Below are the code and all the weights of a small trained network. Each question names an input and a class and asks about switching units off, where a switched-off unit gives its printed mean instead of its output.

import numpy as np


def w(rows, s, z=0):
    codes = np.array(rows[::2]) - 128.0
    scale = np.full(codes.shape[1], s)
    scale[-1] = z or s
    return codes * scale


def f(y):
    return y / 2 * (1 + np.tanh(0.7978845608 * (y + 0.044715 * y**3)))


def log_softmax(a):
    a = a - a.max(-1, keepdims=True)
    return a - np.log(np.exp(a).sum(-1, keepdims=True))


def net(x, mask):
    res = np.array(x, float).reshape(1, 7) / 4 @ E
    y = f(res @ A[0][:, :-1].T + A[0][:, -1])
    res = res + np.where(mask, y, B[0][:, -1]) @ B[0][:, :-1]
    return log_softmax(res[-1] @ U[:, :-1].T + U[:, -1])


A, B = {}, {}
E = w([
[174,172,83,128,180,78,30],'x0',
[129,128,135,125,139,130,129],'x1',
[123,119,118,140,113,119,127],'x2',
[194,76,55,143,167,180,164],'x3',
[143,145,134,119,126,130,136],'x4',
[165,115,173,254,76,201,59],'x5',
[171,60,147,28,78,137,78],'x6',
],0.0072)
A[0] = w([
[95,92,74,65,193,64,185,64],'neuron 1',
[100,143,88,77,159,97,155,46],'neuron 2',
[180,52,195,38,97,145,105,96],'neuron 3',
[94,107,126,77,181,82,168,50],'neuron 4',
[164,119,211,212,101,184,79,71],'neuron 5',
[116,118,136,177,134,197,26,100],'neuron 6',
[128,184,156,222,164,114,234,62],'neuron 7',
[144,157,60,135,139,48,22,178],'neuron 8',
[95,79,203,121,107,188,220,93],'neuron 9',
[87,200,226,111,114,85,70,180],'neuron 10',
[96,183,130,212,211,102,186,82],'neuron 11',
[96,110,102,68,182,75,175,69],'neuron 12',
[217,157,96,148,171,41,24,90],'neuron 13',
[204,170,166,70,89,119,96,255],'neuron 14',
[194,162,92,126,203,72,43,74],'neuron 15',
[163,111,195,202,108,190,80,65],'neuron 16',
[167,77,73,108,150,141,83,231],'neuron 17',
[164,106,77,133,207,191,147,186],'neuron 18',
[124,117,173,105,36,185,235,103],'neuron 19',
[165,15,183,48,112,134,62,110],'neuron 20',
[194,55,38,141,187,142,186,209],'neuron 21',
[140,189,94,107,212,126,6,77],'neuron 22',
[128,58,133,84,106,131,76,240],'neuron 23',
[119,130,93,123,75,147,150,202],'neuron 24',
[128,86,58,179,124,254,94,178],'neuron 25',
[165,55,138,45,55,134,90,69],'neuron 26',
[85,114,95,39,145,81,143,156],'neuron 27',
[129,125,96,77,160,94,209,73],'neuron 28',
[14,149,209,130,54,28,75,235],'neuron 29',
],0.0061,0.0038)
B[0] = w([
[205,212,113,51,40,149,68,174],'neuron 1',
[165,134,99,76,58,123,58,139],'neuron 2',
[13,182,88,179,199,108,100,179],'neuron 3',
[148,168,107,66,83,167,52,143],'neuron 4',
[193,197,70,21,26,122,69,198],'neuron 5',
[169,158,84,71,59,156,127,180],'neuron 6',
[38,100,3,206,164,117,49,183],'neuron 7',
[68,77,144,92,139,184,215,218],'neuron 8',
[5,68,109,48,103,196,168,178],'neuron 9',
[172,104,212,150,173,96,147,207],'neuron 10',
[83,170,76,185,188,71,41,191],'neuron 11',
[188,190,111,59,57,165,61,161],'neuron 12',
[65,27,49,84,75,202,211,205],'neuron 13',
[124,183,128,185,180,134,200,214],'neuron 14',
[56,63,98,65,97,229,176,187],'neuron 15',
[186,197,63,45,38,104,54,186],'neuron 16',
[126,131,160,160,162,112,181,205],'neuron 17',
[177,104,164,126,173,73,162,191],'neuron 18',
[41,59,109,106,125,200,158,185],'neuron 19',
[54,215,91,199,173,72,90,192],'neuron 20',
[212,117,213,207,196,75,171,223],'neuron 21',
[51,48,96,131,124,213,177,187],'neuron 22',
[109,188,151,207,159,96,167,203],'neuron 23',
[144,123,155,105,127,146,177,164],'neuron 24',
[211,176,198,95,113,111,103,216],'neuron 25',
[32,161,58,208,191,74,53,171],'neuron 26',
[195,195,110,117,104,127,96,190],'neuron 27',
[172,139,150,88,95,159,79,157],'neuron 28',
[242,104,217,122,188,129,176,253],'neuron 29',
],0.0056,0.0052)
U = w([
[209,188,81,36,2,142,36,18],'0',
[56,40,104,76,83,229,193,71],'1',
[162,177,158,141,142,133,170,254],'2',
[64,169,69,196,174,52,36,53],'3',
[222,104,231,134,158,92,158,133],'4',
[169,132,155,129,112,112,150,212],'5',
],0.0077,0.0039)

Each question gives the input, the list of numbers given to net, and the class t.
The units are the neurons (one row each of A and B). Each row of codes is followed by its name. A weight is (code - 128) times the scale printed after its matrix; where a second scale follows, it is the last column's (A, B and U).
mask holds one flag per neuron, in row order. A switched-off neuron (its flag False) gives its mean, the last column of its row in B, instead of its output. The means were averaged over made-up inputs and are rounded, as every weight is.
A unit's drop is (log p(t) with every unit on - log p(t) with that unit switched off) / (log p(t) with every unit on - log p(t) with every unit switched off).
The circuit of an input: a set's keep is (log p(t) with only the set's units on - log p(t) with every unit switched off) / (log p(t) with every unit on - log p(t) with every unit switched off). Starting from the 12 units with the biggest drops (on a tie, the unit counted first), units are removed one at a time, each time the one whose removal leaves the highest keep (on an exact tie, the one counted first), for as long as the keep stays at least 0.8.
units of the circuit, in order: the units of the circuit, biggest drop first
most important unit: the unit with the biggest drop
k most important neurons: the k neurons with the biggest drops, biggest first
drop when u is switched off: that unit's drop, to one decimal
input [-3,-7,7,8,2,5,-4], class 4: most important unit : neuron 21
input [8,-6,7,6,8,-3,-1], class 1: units of the circuit, in order : (neuron 13; neuron 15)
input [-3,4,6,-7,2,2,7], class 3: units of the circuit, in order : (neuron 26; neuron 20)
input [-4,6,6,-6,-1,1,1], class 4: units of the circuit, in order : (neuron 29; neuron 10)
input [8,3,-7,-7,-7,7,3], class 1: units of the circuit, in order : (neuron 13; neuron 22)
input [0,-8,-1,6,5,-3,-5], class 4: 2 most important neurons : (neuron 21; neuron 18)
input [6,-8,-1,-4,3,-4,5], class 1: units of the circuit, in order : (neuron 13; neuron 8)
input [4,-1,2,-6,-5,0,-3], class 4: units of the circuit, in order : (neuron 29; neuron 10)
input [4,-5,-4,4,-7,-8,6], class 0: 2 most important neurons : (neuron 1; neuron 12)
input [-2,1,-6,6,4,7,-5], class 0: units of the circuit, in order : (neuron 5; neuron 16)
input [4,-7,2,-7,-5,5,-4], class 4: 2 most important neurons : (neuron 29; neuron 10)
input [1,7,-6,8,-7,-1,5], class 4: drop when neuron 18 is switched off : 0.2
input [4,6,-7,-6,-2,-2,8], class 3: drop when neuron 3 is switched off : 0.3
input [7,1,6,-1,2,-6,8], class 3: units of the circuit, in order : (neuron 26)
input [5,8,0,-3,1,-2,-2], class 1: drop when neuron 28 is switched off : 0.0
input [7,0,3,-4,0,-5,-6], class 1: drop when neuron 15 is switched off : 0.2
